Each row has a hidden stage along a path, written after it and counted from one end. A new block has a new path.
[ 301  -55  104   16  574  234 -380  100  179   84    3 -385  176  142
  -65   21 -112  101 -145  392  249   63  153   15  -65  -24 -254  -91
  -56  538 -108  329 -214   88   28  -65    4  456  -58  115  -82 -405
  -46 -197]
16
[ -25 -127   53 -327  -20  -50  -72 -230 -152 -159   97  147  301  -74
  393   44  153  167 -132   73    0  137   94 -119 -250 -343  344  184
   72  178   17  147   67  -94 -610 -120  265 -103  140    4 -103 -372
 -240  -74]
20
[  -4  316  -20  235 -210  387  182   20   40  185 -272   94   -1   47
 -143 -194  144 -240  340 -265   81  169  -48  -12   97  255   68   47
  -31  -42  -18 -381   67 -111  199  252 -209  -71  158  -58   19   53
   27  165]
11
[-243    9   -6 -174   21 -225   96   20 -176  161 -156 -114  -14 -220
  232  -53    4   50   57 -172  -48  200  110 -165   93 -157  280   13
  -15 -186  212  214  100 -299 -288 -107  192 -132 -154   82  139  184
  -60  -56]
2
[ -67 -215  122   12   73  121  -48   23 -262 -104 -172 -183  111  344
 -110  -41  -23  245  261   82 -195  -76 -232   65  196  274   24   47
   26  151  288   96 -148  138    2 -160 -292  -68  174 -138   30 -213
 -206  -45]
29
[-192  110 -102   36 -488    4  175   72 -239 -259 -184  215  171  -70
   70  -62 -151 -235  359 -479  236   76 -133    9  265  298  364 -127
  100 -149 -150 -319  255   -6 -259  229 -155 -208  626 -338   90  -41
   28  205]
22
[  83 -162  113 -192   91   92 -246   65   89    9  383  178  244 -151
  383   65  -11  -71 -293   97  -62  -16  229 -167 -469 -542  443   20
   52  270 -102  118   11 -117 -467   33  212  -99   -7  167 -158 -159
 -205 -212]
4
[ -29  169 -274  227  -21 -108  158  -17 -132 -165  -58  223  -15 -281
  171  311  161 -125 -288  226   58 -405  -47  161  269   45  -49  -66
 -121 -146 -340  124    2  -27   43   88  -61 -297   96  -46  -67  -75
  164  162]
29
[-186  292  -11 -173  158 -196  132  209 -370  137  -84 -237   43 -222
  372  180  -32  116  120    2  -22 -208   72 -128  210   37  182 -166
 -116 -184  293  164  -29   19  -84 -146  -11 -241  -73  -92  219  118
   41 -139]
23
[ -14 -305   88  136  335   50 -200  454  186  209 -257 -470   19   61
 -251  -55 -554 -106  212    6  238   90  153  225  335   99 -133 -324
 -206  186   14  191 -144 -141    6   -6 -360  186  -61   98  167  189
   19 -173]
9
[ -53   -7  -10  -63   93  -98   66   -6 -162 -185  156  282    4 -229
  256  166  189   82 -111  131   -5 -306   18  -56  -45 -218  180  101
   -2   10  -76  179  -14  -63 -261 -310   72 -402   18   20 -155 -245
  -59  -12]
28
[  56 -172  -12  275   57  164 -191 -228   55 -131  -84  232   62  121
 -163  -71  199   -8 -187  117  -69  148 -130   81   20  -59  -60  221
   66  260 -238  146   26   47  -44  115  -30  117  258   65 -205 -372
  -60  160]
14
[  98  225 -283  245 -224  207  -15  142    7  120 -572 -177  -62   49
 -173 -157  -37    4   -4   74   87   -7 -205  125  631  441 -305  -59
  -60 -107  -65   16   33  149  225  411 -200   13  207  -33  340 -213
  181  212]
15
[  65  364  -53 -182  122   16  -87  115  -69  210 -228 -177   30 -206
  212 -143   70  143   14  -19  226  176  127 -210  184  -66  -21   -5
   -3   51   94  210   87   43 -168   17  205   77   -2   65  227 -285
  104  -26]
16
[-116 -522   66  -68  368 -213 -302  134    7 -160  128  -88  332  -54
  256  342 -382  -78 -233  172    5  -13  111  257  -50 -368  218  -60
 -249  200  -16  263  -91    8 -481  -62 -128 -120  114   90  -58 -130
 -273 -232]
30
[ -20  -31  172   31  594  108 -215  468  280  356 -185 -618  203  -47
  -42   71 -635 -320  325 -152  475  365  351  144   52   20  -13 -321
 -375  200  120  -41 -126 -163  -43   11 -244  289 -104   92  144  237
  -75 -313]
13
[-308  308 -147   42  242 -304  414 -157 -496   91 -498 -301 -121  -11
   -3  201  247  132  327  -25  -65  -46 -176  156  602  372 -191  104
 -293 -298  411  152  -72  -35  324 -218 -240 -159 -101 -131  210  105
   57  135]
26
[-214 -297   15   -1  144 -295   15 -236 -364 -275   63  130  109  -26
  188  263  151  213 -202  242 -248 -203  -89   82   65 -152  156   97
    9   54  -13  394  -52  -41 -277 -261    3 -166  115  -65 -175 -115
 -111   -2]
24
[-112  174   53 -169  177 -128   77   78 -243    2  -46  -32   31 -171
  206   24   79  117  195  -93  142  -16   74 -122  106  -66  143   -5
  -23   14  140  161   28  -33 -197 -279   46 -150   25  -49   36 -142
   -3  -46]
29
[ -69  -57  -65  339  316   21   80    5 -124  -34 -288 -298   19  187
 -241  186  -35  -44  117  187   26 -111 -139  298  384  418 -276 -131
 -186   45  -35  141 -197  -27  369  -24 -364  119   -2  -98  -52   79
   18   62]
30
[ -28  305  130 -183  -23  167 -138  343   -4  313  -63  -71  131 -198
  270 -206 -171  -76  245 -326  168  248  211 -259  -42 -189  332  -99
   -9   51  191 -119  151   43 -305  143   39  -59  154   33  237  -45
    5 -141]
12
[ -73   88  -44 -116 -341  240  214  -75 -220  -39 -354  125  -37  227
  -33 -261  291  152  419 -242 -206   59 -374  -89  230  285  156  394
   25 -181  479 -279   40   78   -9  -65 -161 -526  135  -49  194 -415
 -304  161]
21
[ -39 -187   19  240   45   78  -51  146   16 -273  196  271  108  -78
   29  190 -124 -233  -39   10   85 -262  -28  116  -65  -10  204 -107
   -5   91 -311  -45  -32  -40 -124  -47 -181 -257  248  -74 -260  -69
  -75    8]
29
[-298  458  114   -2  -55   89  318  -73 -407  237 -242  -85  -25   11
  129 -154  330   86  481 -358 -200  217  -93 -294   50  272  275   73
   78 -281  445 -143   63 -122  126 -114   22 -158  -59 -157   56  251
  -67   48]
20
[-227 -141 -187  188  126 -321   37   23  -51 -135  -35  169   25 -356
  210  321  -69 -214 -306   50   42 -106   42  186  182 -192  123  -46
 -189 -206 -252  230   63 -190 -224    7   22 -299   20   75  -80  104
   14   59]
20
[  83 -327  119  128  486  -41 -328 -206    3  -77  215   64  137  116
  -64   99  154   46 -324  301 -101   69   84  110 -160 -396  -37   98
    1  556 -228  475  -95   25  -67  -45  -14  380   61  162 -307 -276
  -54  -44]
7
[ -17 -121  248 -104  371  160 -340   25   31  126  274  -66  377   24
  377  144  -65  -45 -179   90 -181  216  173 -124 -513 -421  388   77
  -82  271  181   59  -78   42 -349   32  111   24  -11  128 -148 -116
 -354 -306]
17
[ -63  153 -211   79 -224  -99   18  168  -87  -51 -239  187 -211 -183
  -87 -234   32 -119   98 -341  144   31 -173 -114  456   99   69   54
   90 -137  -63   73  244   56   10  143    3 -200  266   26  231 -264
  142  243]
2
[ -29 -276  189  331  559  142 -271   79  101  180   43 -200   82  162
 -135  144 -103  -81 -122  255 -209   33   60  161  -96 -124  -67  -32
 -182  293   29  237 -227  -22  175  -14 -254  193 -132  170 -185  118
 -126 -172]
11
[ -98 -547   76  196  643 -279 -334  -53   20 -233  186  -24  129  -23
   -2  325 -143  -36 -368  295  -17  -10   50  228  -47 -323  -17    7
 -134  318 -221  549 -132  -45 -193 -241  -25  133    2  153 -312 -160
 -152 -119]
20
[ -60  245   71 -255  288  -49  146  171 -373  171 -183 -546   93   19
  222  135  -63  294  283  190   45 -222   82  -87  231  263  -13 -211
 -113    0  399  195 -203  -13   37 -292 -104  -14 -174 -154  220   65
   -2 -224]
25
[-206  624 -372  214 -475  -64  378  168 -335   24 -557  224 -248 -235
  -26 -153  216 -164  350 -485  108  -78 -336   -3  809  472  -16   21
  -46 -523   70 -232  292  187  276  314 -224 -475  365 -182  401  -94
  287  437]
30
[ -97 -188   37  -76  516 -247 -226 -151 -150  130  108 -140  100  -28
  256  224  160  119 -397  280 -350   70   62   -2  -98 -463  102  188
 -166  176  230  509  -97   11 -104  -61  122   70 -235  260  -33 -109
 -189 -164]
3
[  50  140 -110 -178 -197   65  200   56 -163 -136 -269  -91   94  -39
   69  -39  -35  112  271   -1  336 -128   -9   23  306  286    2  -89
    8   10  -45  -48    6  -88 -199 -104  -80 -143  205 -200  136 -253
   40   64]
28
[-253   24   70   80   69   21   98   65 -227  127 -244 -264  114   91
   58   32  -85   -9  267 -142 -140  148  -66    3  143  247  173  -84
  -78 -159  292  -25  -47 -106   16    2 -154  -67   -3 -110   80  266
 -138  -57]
20
[-159 -441   88  179  459 -228 -148 -109 -134 -274  152  -11  170   50
    4  331  -99  -48 -164  198  -46  -73   -6  216  -32 -128   73  -31
  -97  238 -163  354 -123  -68 -137 -223 -121   79  106  -17 -306  -40
 -152  -76]
22
[  81  -41   11 -215 -406  325  -61  321   98 -104  -53  143  189  -17
  166 -218 -245 -106  278 -293  211   22  -50 -130  -36   61  397    8
   82   -5   73 -365  107    9 -449   90  -55 -449  316  -60  165 -369
 -253  -46]
20
[ -99 -112  145  -23  462  -97 -238   14 -103   93   70 -158  127  -41
  198  105   12  128 -161  147 -137  125   94  -84 -115 -264  116   34
  -52  163  151  384  -76    5 -185 -164  114   83 -113  124  -81  -80
 -145 -183]
18
[ -52  491 -178 -343 -532  -99  276  -84 -483 -128 -261  157   82 -247
  363 -142  254  286  180 -144  200 -104  -31 -243  357  151  208  -35
  225 -138  -26   35  251   54 -394   31  188 -191  419 -306  256 -314
  227  195]
28
[-235  162  -33  -21  184 -291   -4   37 -311  214 -201 -216  -66 -137
  119  -36   67   87   19 -133 -127  173   19 -130  303  -62   93  -52
  -16  -92  222  379   92  -27   14   33   76  124  -46   36  201  154
  115    8]
3
[-102  403 -109  198    9    4  148 -115 -260  235 -554  -91 -224   35
 -251 -280  347  136  272 -169  -10  236 -173  -34  590  287 -271  134
    0  -54  152  164  114   86  347  104 -130  169  117  -21  223 -116
  257  291]
11
[ 124  177  145  153  141  482   10 -203    3  161 -205 -102   47  329
 -226 -231  343   96  261   51  -68  239 -100 -102 -103  257 -109  218
   66  255  147 -107 -120  -31  266  -29  -86  207  -18   -4 -143 -234
 -139   52]
14
[-154  313   23   91   -3  150  153  246 -152  146 -243 -139  -23   11
  -18 -104  -44 -151  470 -373   72   94 -111 -102  218  353  153  -63
  -60 -195  279 -243   36    9  185   24 -198 -208   79 -114  159   88
  -57   30]
20
[ -58  375  -81   60   55   31   22  233 -194  443 -496 -559   35  -53
   56  -63 -157  113  117   78   43   78  112    4  516  294 -173 -346
 -118  -77  154  194  -26   18  167  309 -150  300  -19  -76  409  301
  293  -43]
11
[ -16   28  270   92  638  244  -82  453  155  488  138 -683  208   32
  103  228 -434 -268  180  120   57   -2  409   18 -296   31  144 -491
 -280  164  178  -11 -339 -333  216  -26 -227  258 -488   78  -60  698
 -118 -472]
5
[  18 -191  172   52  -19  306 -185   28  182  -11   51  251  136   51
  -17 -181  -16 -128  107 -174   19  254   21  -65 -261 -218  278  203
   41  214  -21 -157   57  -74 -306    5  -33 -143  196  107 -154 -267
 -252  -27]
13
[  35 -266  254  237  807  137 -333  189  283  167  234 -230  110  -22
   -6  219 -202 -159 -176  278   40   55  261   61 -358 -283   -9  -86
 -208  335  -61  266 -266 -180   17 -248  -46  164 -329  256 -325   94
 -194 -320]
15
[-214 -166  135  229 -190  115 -161  -54  -71  -44   56  437   62  -39
   76 -152  115  -55  -65 -222 -327  200 -110 -139 -161 -233  410  181
  182  -14  -39    3  171   -3 -309  116   37 -220  305   34 -173  -33
 -139   80]
14
[-117 -432   57  309  548   78  -32  104  -25  100 -159 -351  -21  294
 -145  317  -50   85  -72  471 -469 -303 -204  345  161  163 -205   83
 -366  -41  380  227 -442  -50  350 -252 -448 -310 -444  184  -71  132
 -351 -186]
30
[ -66 -121  105  -66   56  143  -41  -25 -161  137 -199 -459  201  296
  -10  -70 -136   97  185   31 -142  188  -35  -70   27  271  140  -96
   33  109  282   50 -110 -119    2   77  -76  245    1  -92  111  119
 -197 -143]
1
[  99   89    8  263  257  301  -65   47  175  105   86  -99  193  -50
  123  227  -20 -234 -217  272   55  -77  159   49 -256   30   33 -156
 -113  111 -253  -43 -164 -184   87  140  -10   72 -130   41 -237  135
  -62 -116]
17
[-352 -191 -204  139  150 -483  157 -365 -431 -243 -380   26    3   43
  -44  256  195   64  -27   -5 -177   77 -295  334  565   86  -97  265
 -229 -142  128  318   52   58   14  -58 -205 -118  231  -68   57 -161
  -55  251]
23

Each row has a hidden stage along a path, written after it and counted from one end. A new block has a new path.
[-188  146   61  -10 -148  114  -14  -25 -200   33 -283    4 -488   65
  -26 -175   37   40  205 -284 -184   11 -102   37  259   21 -155  159
 -164 -124  325   31  -79  -72   61  -59  -11  172   13  -48 -165  135
 -130   44]
29
[  32   23   19   46 -126  132 -110  -43   -9 -161  218  192   66  -66
  -29  190 -314  -37  -78  189  204  158  111  -86  242 -184   51 -125
 -263    3   32   37   28  178 -135   -3 -283    3 -198    2 -120   99
  -86  -99]
10
[ 112  126  -88  163 -177   70 -118  167 -148 -137  -85  -99   93 -167
 -144 -124   67  -31  327  133   94 -226   44  -90   99  105   48 -146
  202  -72 -200   79  -13  -63  219  -30  -14  -83  129   -2   52 -258
  193 -178]
3
[ 216   23   25 -137  151  -17  153   46  136  355   43   87   84 -148
   55    7  -23 -144  115  -12  218   64 -160  206 -130  -56  -66  -14
  200  -24 -376   43   92  186  -39  -96  112 -144  477   27  333  -57
  166  128]
13
[-183    0 -135  -26 -113  103  -22    9  -12 -141  117   59 -125    1
  -17  126 -205   34  -60   84   37  107  107   40  142 -183  -54  -46
 -164  -30  -72  -20   24  185   22   23 -258  -22  -94   56   38  200
  -56   14]
9
[  62   73  138   -5 -102  226 -108 -129  -15  139 -124  159  -78  123
  -58   47 -274  166  165 -132   59  141   13 -102  258 -124  -64   -3
 -156  -78  308  135  -87   53    1  -83 -108  176  -84  -18 -348  129
  -78   97]
18
[-209   -1  -35  -42   47   68   19  -41    3  -45   84   83 -135  -27
  -48   88 -159    1 -126   79    0  118   19   83  113 -177 -110    4
 -148  -95 -188   -4   93  223    8   66 -265 -192 -114   44   99  236
 -120   76]
11
[-214   41 -210  105 -143  111 -151   90   90 -105    7   13    0   62
   48  211   36 -134 -121   93  102   75  136   61   75 -368   34   29
  -71  -48   34 -141    0   62    2  120  -55   24 -286  -66   46  234
  -80  -32]
9
[ 159  144  -48  116  -74  130  -35   30  -79   27 -108  -50  196  -74
  -71   47   36   15  403  139  180 -132  181   -1   24 -152   -5 -151
  324 -157 -200   25  -93   51  181  -71   -5   -3  146   16   87 -181
  283 -162]
16
[  70  -12  -96   60   20   22  -52  138  167  200   16    2  -37 -101
   82 -114  104 -231   19   70  326   56  -65   98 -116   41   98   52
  148  100 -291   -9  114 -113  -39  -52  170 -125  257 -115  326 -105
   63   73]
1
[ 189   10   59   30  180   33   86   36  298  473  -16  135  201  -88
  100   50  131 -328   -5   78  385  101  -65  174 -185 -172   15   49
  248  -30 -381    7  118   61 -138  -93  238 -262  267 -175  346   -9
   74  115]
15
[ -62  107   74   59 -180  132 -111  -74  -55   76 -211   65 -259   97
  -36  -60  -54   14  193 -156  -42   90  -46  -49  260  -49  -60   64
 -203  -44  400   85  -68  -77  -21  -72    7  148  -97 -105 -282  118
 -121   44]
26
[ 356  110 -166  -58 -120   48  -93  144  155  223   33   -6  142  -58
  119   92   17 -173  137  -16  288   24 -160   20  -69  -81   94  102
  158   67   56  -29   83   45  -82   36  216  160  265  -41  227 -158
  193   11]
9
[ 171   81   87   86 -249  -89   72  131 -196   25  -18  -76  -98   67
    1   -3  110   62  218 -321   -8 -164 -380  271   49   14  118  -87
  212   56  337  -64 -119  -98  338 -101 -123  200  239  -37  305 -288
  293  -33]
27
[  18   78  -34  135   98  185  -36 -118  -24  109 -173 -100  -81   40
    7  -56  157   24  250  136  321  -90  349 -110 -101  -68  -35  146
  402 -209 -286  -50   66  -97  117   43  -68 -114  -12 -140  402 -190
  144 -100]
17
[ 150 -295  123 -194   99 -159  -71 -147  336  117  116  181  183   34
   93  319  -64  -85 -111 -114  281  138  113  -93 -108 -144  -20  -90
 -120   75   66   68  148  117 -268  142   15   34   62 -123  146   58
 -110  179]
16
[ -66   37  158  106 -165  166    8   67  -50   47 -200  238 -136    6
   21  -10  -11 -125  133 -222   86  -36   68  -15  261  -52   -7  -85
 -173  -47  212  115 -116 -131 -136 -244  -26   79   -2 -228 -240  127
 -164 -111]
24
[ 181   62  127 -133  122  -37   54  -93  -14  209  112  -22 -279 -163
   39 -209   16 -158   99   71  237  176 -149   87  -33  152  -92  151
   96  -25 -249   14  123   80  -77   -9  142   -9  400   58  328 -164
   76  140]
35
[-188  -48  -65   84  -69  156 -115   73  -41 -246  104  110 -193  -18
   64   57  -73  -91 -223   45  264   10  211 -110  135  -53   81   66
 -158  -10  -91  -62   96  -64 -116   73 -290  -21 -241 -140  179   71
 -201 -137]
4
[ -96  125 -202  184 -108   65 -192   76 -120  -97 -185 -271  -81  -39
 -129 -177  172   74  375  166   30 -123  124   12   -5  -16    6  -46
  309  -95 -208  -37  -48 -129  378   65   53  -37   56   66  128 -183
  230  -43]
1
[ 125   98   24   52   -7   87   52   10 -158    4  -94  -26   16 -158
  -78  -88   34   31  372   85  153 -166  173  -33   26   38  -63 -105
  295 -174 -326   53  -10   37  158  -88  -89  -90  258   11  216 -231
  222 -159]
11
[-102  158   88   58 -237  158 -139   28 -157  -17 -257   30 -436   67
   -1 -156  110  -83  105 -249  -54   -4  -47 -114  304   36  -79  222
 -179 -124  452   12  -54 -163  -39    3   87  266 -137 -147 -220   96
 -211  -26]
34
[ 342   31  -67  177 -160  123 -234  110  223  147  111   93  235  -62
  164   81   30 -309   41  183  616  119   98  -96  -44  -98  287   13
  108  165   20  -45   31 -179 -204  -58  243  160   74 -207  128 -230
  109  -98]
3
[ 114 -303  187 -302  136 -199   80 -100  174   39  160  228   72  -89
   55  234 -153   -9  -68 -205  152   77   35   -4  -48  -26 -100 -188
 -161   48  -91  111  125  212 -217   50 -119    2  284   -4  170   49
  -90  155]
13
[-171   92  153   12   34  197    9  -83 -140  123 -256   99 -387   84
   -5 -133  -34   79  142 -240   -9   47   10   44  201  -45 -126  120
  -71 -157  116   45  -73  -75   29  -99 -107   72   -9  -75  -94  139
 -142   47]
24
[ 295   40  -34  -57   32   24   78   87  228  359   41  102  191 -105
   76   70   -5 -227   91   28  294   44 -141  101 -110  -65   13   13
  169   28 -220   62  120  124 -124  -89  167 -130  352  -91  279  -74
  144   73]
14
[-123   56  110  -25  -93  159   39  -21  -47  182 -229  139 -202   61
  -81  -67 -134  123  176 -239 -129   57  -43   55  222  -84 -167  -25
 -103 -130  130  123 -100   62  110 -163  -51   43   82   -6 -271  231
  -92  149]
12
[-148  144   36   97 -261  168 -141  -13 -107   22 -288    8 -432  117
   31 -128  139  -82  147 -214  -20   41   48  -87  254  -39  -66  224
 -149 -102  465  -27  -89 -194  -30  -29  131  288 -150 -175 -212  119
 -176  -12]
32
[ 256  -53  323  202  -98   22  -35  -72  -44  147  113  101   28   69
  -31  -37  -58   89   -3 -105  336   25 -144   20   39   56  194  -59
  188   53  156    0   -5 -152  234  -95 -220   26   21 -150  258 -332
  137   57]
7
[  79    8 -123   -4   15   31   -5   69  204  307  -31  -32   -3  -40
   91  -52  108 -172   87   57  280  101   -9  128 -168  -79   11   91
  228   24 -275  -43   65   -1   23  -40  251  -49  309  -52  298  -42
  137  160]
6
[ 241 -211   33 -236  -32 -191 -125  -55  217  -49  136  106  117    3
   75  298  -90  -78  -37 -180  166   36  -72 -144   -7   -8   20  -70
 -228  145  291  101  173   95 -291  200  -29  143   70  -90  112  -44
  -83   75]
23
[ 210 -253    5 -232  -73 -137  -84  -97  284   13  165  148  189   29
   67  345 -190   -4   -8 -104  202  115   92 -144  -27 -100  -15 -147
 -189  132  201  109  118  173 -238  110  -31  146  106  -49   39   37
  -36  136]
15
[ 281   60  -61    6  -31   47   93  231  192  272   21  139  275 -133
  136  133   78 -345  121  -15  351  -47 -111  188  -91 -142   97  -98
  193   59 -225   31    5   46 -166 -186  221  -40  392 -137  245  -77
  175  -75]
21
[ -89   27   24  -21   28   97   68  114  -53 -134  119  198   47 -104
  -23  183 -173 -110 -136    3   67  -32  -52  111  184 -178  -26 -136
 -172  -77 -199   50   35  214 -102  -25 -316 -173  -63  -12   56  182
 -115 -117]
20
[ 245 -210   86 -222 -120 -239 -135 -176  153 -126  226   95  -35  -44
   58  209 -152  -90   -7  -66  175  146  -19 -223   70  108   11  -58
 -376  195  383  115  189   90 -352  167  -49  179   64  -82   49 -101
 -106   69]
29
[ -32  146 -103  176 -220  -24  -68  -21  -78  -27 -159 -223  -88  -70
 -122 -142  247 -120  413  222    3  -59  135    3   35  -19  -75  -44
  206 -109  -72   -3  -52  -37  217  -25  197  -56   97  -28   62 -142
  207  -51]
32
[-104   56 -236   43 -223  105 -149  101   76 -148   65   27   27   39
   13  231  -95  -85  -77   87   57   56   64  -19  140 -279   29    1
 -163   -3  136  -58   35  130  -40  111 -119   49 -246  -32  -23  202
  -62  -50]
10
[ 102 -249  149 -147   62 -257  -96 -187  245   27  122  110   33  -33
   71  205   16 -178  -54  -46  206  180   28  -56  -50  -56  -11  -85
 -234  126  146   57  151   55 -300  145   67   19   55 -122  114    1
 -128  144]
27
[ 323   27   55  -62   60   58   71   70  122  280   79  163  115 -151
  152   54  -19 -217   95  -11  429   57  -25   81  -84  -55   66    3
  172   24 -226    1   62   50 -183 -126  117   37  397  -85  312 -159
  143  -35]
11
[-123  119  -27   87  -96  309 -142  -49   19  171 -313   41 -272  247
   42   -8   13   71   75 -214   87   32  102 -119  153 -156  -51  280
   -5 -146  334   -6  -19 -144   13   23  -32  157 -262 -197  -88  170
 -155   48]
19
[ 225  -15  168  133  -96   26   -4  -96   25  220   67   -5  101  187
  -32   90  -84  183  128  -98  229   56 -163  153  -32 -125  129  -97
  279   42  187  -12  -79  -29  331  -81 -173   76   70  -43  246 -228
  276  142]
19
[ 267 -228   48 -216  -55 -119 -150  -81  215  -48  160  155   97    5
  116  302 -124  -48  -86 -164  282   55   76 -248   -5  -12   44   -9
 -201  117  293   57  192   67 -317  202  -71  209   18 -126  149  -70
 -105   36]
11
[ -98   73  245  108  -21  144  -88 -195  -63  139 -184  132 -328   71
  -24 -131  -38  -27   96  -89   79  178   21  -49  241  -37  -61  112
 -199  -85  259   64  -30 -116  -79  -84  -39   36 -153 -158 -203   99
 -204   62]
27
[ 255 -265   49 -152  -91 -174 -182 -118  380   56  159  167  302   34
   64  380 -118 -107  -66  -47  257  159   81 -190  -34 -155   46 -142
 -220  156  298   97  143  122 -294  161   76  121  -23 -129  -31   38
  -87  149]
13
[ -28   42  155  -36 -154  188   25   87 -179   -3 -167  213 -259  -37
  -39 -120 -162   86  129 -326  -24  -82  -24  -88  303  117  -84  -19
 -172  -93  157  148  -68  -42   -2 -180 -156  140  123  -67 -224   74
 -149  -38]
7
[ 261 -184   -3 -236  -71 -197 -139   -5  199  -77  126   91  155   -5
   81  325  -73  -89  -11 -204  142    0  -99 -125    3  -33   35  -90
 -219  149  334   87  144   98 -278  204   -4  196   82  -72   87  -50
  -51   42]
23
[  19   89   34  135   70   47   39  -33  -79   55 -119  -74    6 -104
  -93  -97  142  -66  306  161  148 -120  122   47  -23  -13  -53  -79
  290 -154 -362   43   18  -12  148  -60  -39 -250  140  -61  262 -174
  173  -99]
23
[  62  -13  -16  222 -118  140  -39 -144   72   81  -52  -13   51  -17
  -36  -41   36  -25  324  311  384   25  497 -171  -38  -39   19  -94
  272  -71 -248   45    2  -92   73 -155   -8 -125   51 -171  174 -185
  179  -95]
11
[ 113   26  -19 -111  150   30   79   32   61  282    0    1 -107 -104
   92  -94   38  -86   90  -30  253   69  -72  163 -145  -10  -46  115
  238  -41 -369  -43   82   64   25  -28  108  -35  419   34  401  -99
  141  129]
7
[ 195   37  122  190 -302  -69   -1   10  -76   68   40  -44  -30  104
   -7   15   66   13  200 -138  132  -20 -231  169   54  -21  170 -110
  153  114  388  -39 -110 -135  262 -135  -74  163  111 -115  204 -285
  263    3]
28
[ -60   63  -53  264  -24   82 -222  -62  -41  -31 -120 -178  -49  -35
 -117 -185  148    8  260  285  219  -12  232  -85  -15   -1   53  -19
  268  -82 -253  -20   18 -182  257   55   21 -146  -74  -48  148 -214
  134  -30]
1
[ 167   29  159  186 -326 -105  -35  -57  -49   96   65  -85  -69  109
  -77  -48   56   27  173  -64   70   70 -258  139   73    7  111  -86
  117   97  391  -18  -93  -89  322  -95   -2  133   75  -63  110 -243
  231  129]
32
[ 139 -279  142 -143   17 -198 -225 -126  211  -70  205  121  126  -46
  -12  177 -168   -9 -109  -23  208  186   -3 -144   18   -4   47 -167
 -263  158  112  100  126   69 -158  188  -21   80   17    7  -53  -30
 -128  203]
3
[ 104 -226  -27 -183  -85 -236 -133 -120  252  -48  122   33   44   31
   70  267  -35  -98   13  -71  124  136   22  -84  -34  -70   -7  -93
 -245  170  286   59  128   83 -242  171   56  133   52  -74   73   20
  -59  138]
26
[ 105 -244   12 -223   23 -211 -131 -166  247    2  107   30   19   64
   91  266  -45  -31    0 -112  170  156   48  -70  -84  -96  -22  -47
 -171  132  229   32  126   81 -217  207   30  162   69  -44  144    8
  -52  178]
24
[ 205   71  237   73 -191  -90   34   18 -223   33   29  -68 -232   23
  -57 -148   98   47  122 -250   30 -100 -377  113   97  182   61   41
  159    0  301  -17  -12 -102  291  -26 -123  130  168  -50  302 -338
  173   34]
33
